Each row has a name. Each question is about the rows just above it.

[ 79.3 -54.2 -10.8  34.5  46.7 -35.0  60.0  68.0 -29.1 -70.4  67.6]  pema
[ 54.6 -56.8 -57.9 -53.1 -51.9 -61.0 -51.3  29.6 -65.8  61.9   1.0]  Peg
[-75.5  24.1  31.9 -66.4 -48.7  46.8 -60.1  72.1 -12.3  51.0  45.3]  Sas
[-68.0 -71.6  49.7 -49.7  13.2 -62.0  33.5 -45.6 -54.5  65.0  59.8]  tiv
[-49.9  57.2  49.9   0.6  35.8 -65.9  39.1 -67.4  18.0  71.1 -66.6]  kez
[ 60.4  72.1  88.0  -3.5  55.2 -62.4  36.1  31.3 -35.3 -75.9  -2.9]  guz
[ 59.0 -40.0 -64.4 -17.7 -42.6 -46.2 -44.8 -24.4 -41.1  54.2 -37.4]  nuru
[ 64.8  65.6  33.6 -48.4 -33.9 -63.3 -65.0  45.3 -67.8  58.4 -68.7]  zema
Shift each entry of [-66.4 -48.7  46.8] by -1 times 0.1: : [-66.5 -48.8  46.7]
Shift each entry of [-75.5  24.1  31.9 -66.4] by +1 times 0.1: : [-75.4  24.2  32.0 -66.3]
Shift each entry of [-62.0  33.5 -45.6] by +1 times 0.1: : [-61.9  33.6 -45.5]

[ 11.3   5.3  -1.1  -2.0   8.0  13.1 -76.2 -14.3   6.6   9.8 -18.0  20.6
   4.4   1.3  -1.1] -> bimiv
[ 11.3   5.3  -1.1  -2.0   0.2  13.1 -76.2 -14.3   6.6   9.8 -18.0  20.6
   4.4   1.3  -1.1] -> Duda
[ 25.3  -7.0   0.0   0.1  -1.7 -13.6   6.9  13.6  -4.2  -5.1  31.3 -19.6
  -7.6   1.3   0.8] -> nusa
Shift each entry of [25.3] by +1 times 0.1: : [25.4]
Move every entry of [4.4] by -1 step of 0.1. : [4.3]
[13.1] with -1 step of 0.1 on every entry: : [13.0]

[  4.6  -8.8  17.7 -34.6  21.3  43.1 -52.1  29.2  50.7  39.0  17.0  -0.2
   5.3  -8.8 -24.0 -19.5  27.7  -9.8 -30.9  10.3 -54.9 -18.1 -19.0  11.2
  12.1  10.9  -4.7  26.4 -20.6 -55.1 -11.3  35.0 -27.7 -16.4  27.6 -39.7
   1.3 -45.0  83.8  36.4  -1.3 -24.2  -0.2 -35.3   3.4  27.9 -42.7 -28.3
  32.7   4.5  10.2 -16.1   6.0  20.8   2.8   8.6] -> foneb
[  4.6  -8.8   2.6  -0.4  21.3  43.1 -52.1  -7.1  50.7  39.0  17.0  -0.2
  10.1  -8.8 -24.0 -19.5  27.7  -9.8 -30.9  10.3 -54.9 -18.1 -19.0  11.2
  12.1  10.9  -4.7  26.4 -20.6 -55.1 -11.3  35.0  -3.9 -16.4  27.6 -39.7
   1.3  16.0  83.8  36.4  -1.3 -24.2  -0.2 -35.3 -11.7  27.9 -42.7 -28.3
  32.7   4.5  10.2 -16.1   6.0  20.8   2.8   8.6] -> vike
[ 37.7   1.4   8.8   7.2  59.3  43.1 -52.1  29.2  50.7  39.0  17.0  -0.2
   5.3  -8.8 -24.0 -19.5  27.7  -9.8 -30.9  10.3 -54.9 -18.1 -19.0  11.2
  12.1  10.9  -4.7  26.4 -20.6 -55.1 -11.3  35.0 -27.7 -16.4  27.6 -39.7
   1.3 -45.0  83.8  36.4  -1.3 -24.2  -0.2 -35.3   3.4  27.9 -42.7 -28.3
  32.7   4.5  10.2 -16.1   6.0  20.8   2.8   8.6] -> pabit
[  4.6  -8.8   2.6  -0.4  21.3  43.1 -52.1  -7.1  50.7  39.0  17.0  -0.2
   5.3  -8.8 -24.0 -19.5  27.7  -9.8 -30.9  10.3 -54.9 -18.1 -19.0  11.2
  12.1  10.9  -4.7  26.4 -20.6 -55.1 -11.3  22.6  27.6  43.4 -40.9  38.4
 -11.1  -3.1  -7.5  34.4 -62.7  -8.8  37.9   1.4   8.8   7.2  59.3  -1.9
   9.9  11.7 -20.8 -13.1  53.6  24.1  21.4   5.7] -> tinen
[16.0 83.8 36.4] with -1 step of 0.1 on every entry: : [15.9 83.7 36.3]
Shift each entry of [35.0] by -1 times 0.1: : [34.9]
[  4.6  -8.8   2.6  -0.4  21.3  43.1 -52.1  -7.1  50.7  39.0  17.0  -0.2
   5.3  -8.8 -24.0 -19.5  27.7  -9.8 -30.9  10.3 -54.9 -18.1 -19.0  11.2
  12.1  10.9  -4.7  26.4 -20.6 -55.1 -11.3  22.6  27.6  43.4 -40.9  38.4
 -11.1  -3.1  -7.5  34.4 -62.7  -8.8  37.9   1.4   8.8   7.2  59.3  -1.9
   9.9  11.7 -20.8 -13.1  53.6  24.1  21.4   5.7] is in which row? : tinen
Give the next entry after [37.9  1.4  8.8  7.2 59.3]. : [-1.9]
Shift each entry of [17.0 -0.2  5.3] by +1 times 0.1: : [17.1 -0.1  5.4]
vike without one entry, shuffled: [ -8.8  27.9  21.3  20.8   2.6  -3.9 -19.0  -0.2 -18.1 -24.2   4.6 -11.7
 -16.4   4.5  10.9 -30.9 -52.1  -8.8  -7.1 -24.0  17.0 -35.3   2.8 -16.1
  10.1  26.4 -39.7  -9.8  32.7  11.2  12.1  35.0 -19.5  -0.2  -0.4 -20.6
  39.0 -42.7 -54.9  27.6  83.8   1.3  10.3  -4.7  43.1 -55.1  50.7  -1.3
   8.6 -28.3  27.7  36.4  16.0   6.0 -11.3]. Gone: : [10.2]
[4.6] with -1 step of 0.1 on every entry: : [4.5]

